Below are the code and all the weights of a small trained network. Each question names an input and a class and asks about switching units off, where a switched-off unit gives its printed mean instead of its output.

import numpy as np


def w(rows, s, z=0):
    codes = np.array(rows[::2]) - 128.0
    scale = np.full(codes.shape[1], s)
    scale[-1] = z or s
    return codes * scale


def norm(h):
    return h / np.sqrt((h * h).mean(-1, keepdims=True) + 1e-5)


def f(y):
    return np.maximum(y, 0)


def log_softmax(a):
    a = a - a.max(-1, keepdims=True)
    return a - np.log(np.exp(a).sum(-1, keepdims=True))


def net(x, mask):
    res = np.array(x, float).reshape(1, 4) / 4 @ E
    u = 0
    for l in range(4):
        y = f(norm(res) @ A[l][:, :-1].T + A[l][:, -1])
        res = res + np.where(mask[u : u + 3], y, B[l][:, -1]) @ B[l][:, :-1]
        u += 3
    return log_softmax(norm(res)[-1] @ U[:, :-1].T + U[:, -1])


A, B = {}, {}
E = w([
[137,163,69,108,156,109,93,88,90,98,126],'x0',
[120,131,128,147,77,77,89,49,72,143,126],'x1',
[155,176,96,88,97,5,191,126,184,195,201],'x2',
[159,233,141,83,146,127,179,90,176,35,104],'x3',
],0.0022)
A[0] = w([
[177,178,168,75,74,40,151,65,126,174,156,32],'0.n0',
[107,117,134,140,115,145,146,185,202,222,225,5],'0.n1',
[146,252,51,46,218,111,146,28,138,6,130,40],'0.n2',
],0.0022,0.0026)
B[0] = w([
[68,146,131,207,24,101,75,75,180,149,170,187],'0.n0',
[112,9,114,22,208,64,200,156,151,137,131,168],'0.n1',
[221,134,57,77,218,1,153,148,93,52,15,255],'0.n2',
],0.0029,0.0025)
A[1] = w([
[160,141,112,91,84,101,236,129,206,86,230,43],'1.n0',
[90,75,150,192,131,181,39,72,2,118,96,42],'1.n1',
[102,133,224,99,179,249,171,156,170,55,48,1],'1.n2',
],0.0026,0.0018)
B[1] = w([
[91,142,121,184,150,153,114,87,31,168,103,204],'1.n0',
[75,13,28,122,91,110,99,68,52,132,94,254],'1.n1',
[213,168,175,242,154,179,143,209,208,98,252,231],'1.n2',
],0.0034,0.0025)
A[2] = w([
[86,237,122,131,38,69,162,37,154,191,166,23],'2.n0',
[193,252,91,21,202,101,156,118,118,43,24,3],'2.n1',
[189,245,82,87,219,135,140,118,106,17,14,80],'2.n2',
],0.0031,0.0021)
B[2] = w([
[95,224,215,67,39,157,71,164,183,86,187,185],'2.n0',
[218,151,27,87,201,50,137,20,45,70,46,233],'2.n1',
[253,170,91,75,177,31,243,71,116,132,91,252],'2.n2',
],0.0051,0.0043)
A[3] = w([
[134,185,229,211,188,236,120,187,186,60,134,4],'3.n0',
[15,64,83,119,101,174,63,78,38,138,5,18],'3.n1',
[2,231,205,65,11,131,58,131,176,104,198,27],'3.n2',
],0.0033,0.0023)
B[3] = w([
[253,197,220,232,128,217,182,182,177,53,184,205],'3.n0',
[44,102,61,157,91,216,58,71,56,117,48,253],'3.n1',
[70,192,202,120,67,134,30,57,157,159,158,242],'3.n2',
],0.0058,0.0026)
U = w([
[235,175,235,239,200,245,205,219,209,21,194,63],'0',
[245,245,22,26,229,7,223,25,96,18,11,254],'1',
[16,250,242,48,5,64,30,56,231,176,228,117],'2',
[43,9,95,10,221,23,238,247,198,251,207,169],'3',
[2,25,7,166,116,236,37,57,16,108,12,43],'4',
],0.0065,0.0017)

Each question gives the input, the list of numbers given to net, and the class t.
The units are the neurons (one row each of A and B). Each row of codes is followed by its name. A weight is (code - 128) times the scale printed after its matrix; where a second scale follows, it is the last column's (A, B and U).
mask holds one flag per neuron, layer by layer. A switched-off neuron (its flag False) gives its mean, the last column of its row in B, instead of its output. The means were averaged over made-up inputs and are rounded, as every weight is.
A unit's drop is (log p(t) with every unit on - log p(t) with that unit switched off) / (log p(t) with every unit on - log p(t) with every unit switched off).
The circuit of an input: a set's keep is (log p(t) with only the set's units on - log p(t) with every unit switched off) / (log p(t) with every unit on - log p(t) with every unit switched off). Starting from all 12 units, units are removed one at a time, each time the one whose removal leaves the highest keep (on an exact tie, the one counted first), for as long as the keep stays at least 0.8.
units of the circuit, in order: the units of the circuit, biggest drop first
top k neurons: the k neurons with the biggest drops, biggest first
top k neurons in layer l: the k neurons of layer l with the biggest drops, biggest first
drop of u: that unit's drop, to one decimal
input [1,3,4,-8], class 2: units of the circuit, in order	[2.n1]
input [6,-2,-8,0], class 4: top 2 neurons	[1.n1, 0.n2]
input [-8,4,1,-6], class 3: units of the circuit, in order	[2.n1, 3.n2]
input [-8,2,0,-4], class 3: top 2 neurons	[2.n1, 1.n1]
input [4,-6,-8,-2], class 0: units of the circuit, in order	[1.n2, 2.n1]
input [-7,-2,5,-1], class 3: top 2 neurons	[0.n1, 2.n0]
input [-8,1,0,-3], class 3: top 2 neurons in layer 2	[2.n0, 2.n1]
input [4,-1,4,-5], class 2: drop of 1.n2	0.4
input [-2,-4,-3,-3], class 0: drop of 1.n2	0.2
input [-1,-7,0,-3], class 0: drop of 2.n2	0.3
input [-7,-4,-1,-5], class 0: top 2 neurons in layer 2	[2.n1, 2.n2]
